Below is a small trained network, with its code and all its weights. Each question gives an input and a target symbol and asks what happens when units are switched off, that is, made to give their printed mean instead of their output.

import numpy as np


def w(rows, s, z=0):
    codes = np.array(rows[::2]) - 128.0
    scale = np.full(codes.shape[1], s)
    scale[-1] = z or s
    return codes * scale


def norm(h):
    return h / np.sqrt((h * h).mean(-1, keepdims=True) + 1e-5)


def softmax(a):
    e = np.exp(a - a.max(-1, keepdims=True))
    return e / e.sum(-1, keepdims=True)


def log_softmax(a):
    a = a - a.max(-1, keepdims=True)
    return a - np.log(np.exp(a).sum(-1, keepdims=True))


def net(x, mask):
    ids = ['δζηθλμξσφψω'.index(c) for c in x.split()]
    T = len(ids)
    res = E[ids] + P[:T]
    u = 0
    for l in range(2):
        r = norm(res)
        for j in range(3):
            rows = slice(4 * j, 4 * j + 4)
            q, k, v = (r @ M[l][rows].T for M in (Q, K, V))
            z = softmax(np.where(np.tri(T) > 0, q @ k.T / 4**0.5, -1e9)) @ v
            o = O[l][rows]
            res = res + np.where(mask[u + j], z, o[:, -1]) @ o[:, :-1]
        u += 3
    return log_softmax(norm(res)[-1] @ U[:, :-1].T + U[:, -1])


Q, K, V, O = {}, {}, {}, {}
E = w([
[204,71,98],'δ',
[255,211,167],'ζ',
[234,139,184],'η',
[215,66,90],'θ',
[167,176,171],'λ',
[232,211,167],'μ',
[204,59,48],'ξ',
[170,90,23],'σ',
[189,189,171],'φ',
[205,147,181],'ψ',
[189,80,89],'ω',
],0.0064)
P = w([
[99,116,126],'0',
[127,143,108],'1',
[202,186,47],'2',
[126,136,109],'3',
[218,155,204],'4',
[114,132,105],'5',
[251,134,228],'6',
[208,181,82],'7',
[247,73,208],'8',
],0.02)
Q[0] = w([
[135,115,152],'L0H1',
[136,109,152],'L0H1',
[119,161,110],'L0H1',
[132,59,99],'L0H1',
[148,195,153],'L0H2',
[140,188,1],'L0H2',
[128,164,33],'L0H2',
[145,137,78],'L0H2',
[120,140,198],'L0H3',
[107,135,169],'L0H3',
[129,137,177],'L0H3',
[115,124,106],'L0H3',
],0.035)
K[0] = w([
[150,160,128],'L0H1',
[152,154,122],'L0H1',
[99,104,141],'L0H1',
[147,94,81],'L0H1',
[154,184,87],'L0H2',
[137,204,253],'L0H2',
[136,170,214],'L0H2',
[115,162,211],'L0H2',
[147,190,63],'L0H3',
[164,150,102],'L0H3',
[131,176,77],'L0H3',
[148,101,157],'L0H3',
],0.03)
V[0] = w([
[68,140,158],'L0H1',
[91,92,152],'L0H1',
[160,164,108],'L0H1',
[141,208,113],'L0H1',
[174,105,64],'L0H2',
[205,176,85],'L0H2',
[157,145,123],'L0H2',
[123,134,124],'L0H2',
[96,140,126],'L0H3',
[208,144,86],'L0H3',
[147,46,196],'L0H3',
[251,135,82],'L0H3',
],0.029)
O[0] = w([
[91,141,55,70],'L0H1',
[147,101,64,63],'L0H1',
[106,155,183,188],'L0H1',
[55,193,180,197],'L0H1',
[161,211,212,168],'L0H2',
[70,129,242,251],'L0H2',
[108,111,159,172],'L0H2',
[119,137,133,128],'L0H2',
[126,162,115,105],'L0H3',
[191,44,109,216],'L0H3',
[28,110,209,92],'L0H3',
[200,3,121,251],'L0H3',
],0.025,0.018)
Q[1] = w([
[91,110,198],'L1H1',
[95,118,106],'L1H1',
[153,83,132],'L1H1',
[103,157,124],'L1H1',
[141,120,121],'L1H2',
[114,157,133],'L1H2',
[106,121,153],'L1H2',
[137,151,131],'L1H2',
[3,91,140],'L1H3',
[186,201,115],'L1H3',
[71,99,136],'L1H3',
[85,149,132],'L1H3',
],0.043)
K[1] = w([
[210,173,109],'L1H1',
[121,112,51],'L1H1',
[136,79,160],'L1H1',
[124,160,90],'L1H1',
[142,143,141],'L1H2',
[110,82,122],'L1H2',
[118,131,94],'L1H2',
[144,95,143],'L1H2',
[1,153,3],'L1H3',
[133,100,204],'L1H3',
[81,141,65],'L1H3',
[46,120,85],'L1H3',
],0.032)
V[1] = w([
[82,141,115],'L1H1',
[148,103,189],'L1H1',
[208,68,69],'L1H1',
[186,174,111],'L1H1',
[148,124,113],'L1H2',
[150,132,116],'L1H2',
[175,14,49],'L1H2',
[146,168,133],'L1H2',
[69,3,129],'L1H3',
[191,122,156],'L1H3',
[156,100,200],'L1H3',
[115,185,149],'L1H3',
],0.036)
O[1] = w([
[149,98,157,51],'L1H1',
[60,173,133,249],'L1H1',
[197,190,84,185],'L1H1',
[124,100,54,134],'L1H1',
[117,121,109,118],'L1H2',
[119,132,109,117],'L1H2',
[75,11,62,120],'L1H2',
[127,162,117,113],'L1H2',
[254,72,93,182],'L1H3',
[115,187,91,212],'L1H3',
[159,207,118,251],'L1H3',
[94,154,180,96],'L1H3',
],0.041,0.018)
U = w([
[112,116,80,190],'δ',
[108,202,42,82],'ζ',
[254,82,119,80],'η',
[162,124,212,103],'θ',
[169,158,30,53],'λ',
[146,83,136,244],'μ',
[17,194,119,69],'ξ',
[152,120,61,139],'σ',
[36,138,183,89],'φ',
[90,114,110,199],'ψ',
[101,86,206,140],'ω',
],0.028,0.012)

Each question gives the input, a string of symbols that net reads in full, and the target symbol t.
The units are the heads (4 rows each of Q, K, V and O). Each row of codes is followed by its name. A weight is (code - 128) times the scale printed after its matrix; where a second scale follows, it is the last column's (O and U).
mask holds one flag per head, layer by layer. A switched-off head (its flag False) gives its mean, the last column of its rows in O, instead of its output. The means were averaged over made-up inputs and are rounded, as every weight is.
A unit's drop is (log p(t) with every unit on - log p(t) with that unit switched off) / (log p(t) with every unit on - log p(t) with every unit switched off).
The circuit of an input: a set's keep is (log p(t) with only the set's units on - log p(t) with every unit switched off) / (log p(t) with every unit on - log p(t) with every unit switched off). Starting from all 6 units, units are removed one at a time, each time the one whose removal leaves the highest keep (on an exact tie, the one counted first), for as long as the keep stays at least 0.8.
units of the circuit, in order: the units of the circuit, biggest drop first
unit that matters most: the unit with the biggest drop
heads that matter: for each layer, one digit per head in row order, 1 if its drop is at least 0.15 and else 0, layers parted by /
input φ η ζ, target φ: units of the circuit, in order => (L1H1)
input ζ ω ζ σ ζ ψ ζ δ, target η: units of the circuit, in order => (L1H3, L0H3)
input ζ ζ θ λ ω θ, target η: heads that matter => 011 / 001
input η ζ σ η, target μ: units of the circuit, in order => (L0H2, L1H2)
input δ η η ξ ζ ζ, target σ: heads that matter => 111 / 110
input ζ λ λ λ λ σ λ, target ξ: heads that matter => 111 / 101
input ζ ζ σ η ζ ξ, target η: units of the circuit, in order => (L1H3, L0H2)
input η ζ σ, target η: heads that matter => 111 / 100
input σ ζ ζ η, target ξ: units of the circuit, in order => (L0H3, L1H3)
input σ ζ λ ζ σ σ η ω, target ξ: units of the circuit, in order => (L1H3, L0H3, L1H1)
input ψ ζ σ, target μ: heads that matter => 111 / 101
input σ σ ψ ζ η σ, target ξ: units of the circuit, in order => (L1H3, L0H3, L0H1)
input σ σ σ ζ ζ ζ ζ φ, target ξ: units of the circuit, in order => (L1H3, L0H3)
input ζ φ ζ ζ, target η: unit that matters most => L0H3
input ψ ζ σ ξ ζ σ, target ω: units of the circuit, in order => (L0H3, L1H3, L1H1, L0H2)
input ζ σ ψ σ ζ, target ζ: heads that matter => 011 / 101
input ψ ψ ψ ζ ζ σ φ ζ, target ω: units of the circuit, in order => (L0H3, L1H3, L1H1, L0H1)
input σ ζ ζ φ δ ζ, target ξ: heads that matter => 001 / 001
input σ ζ δ σ, target ξ: heads that matter => 111 / 001
input ζ θ ζ ζ ξ ζ ζ σ, target η: unit that matters most => L1H3
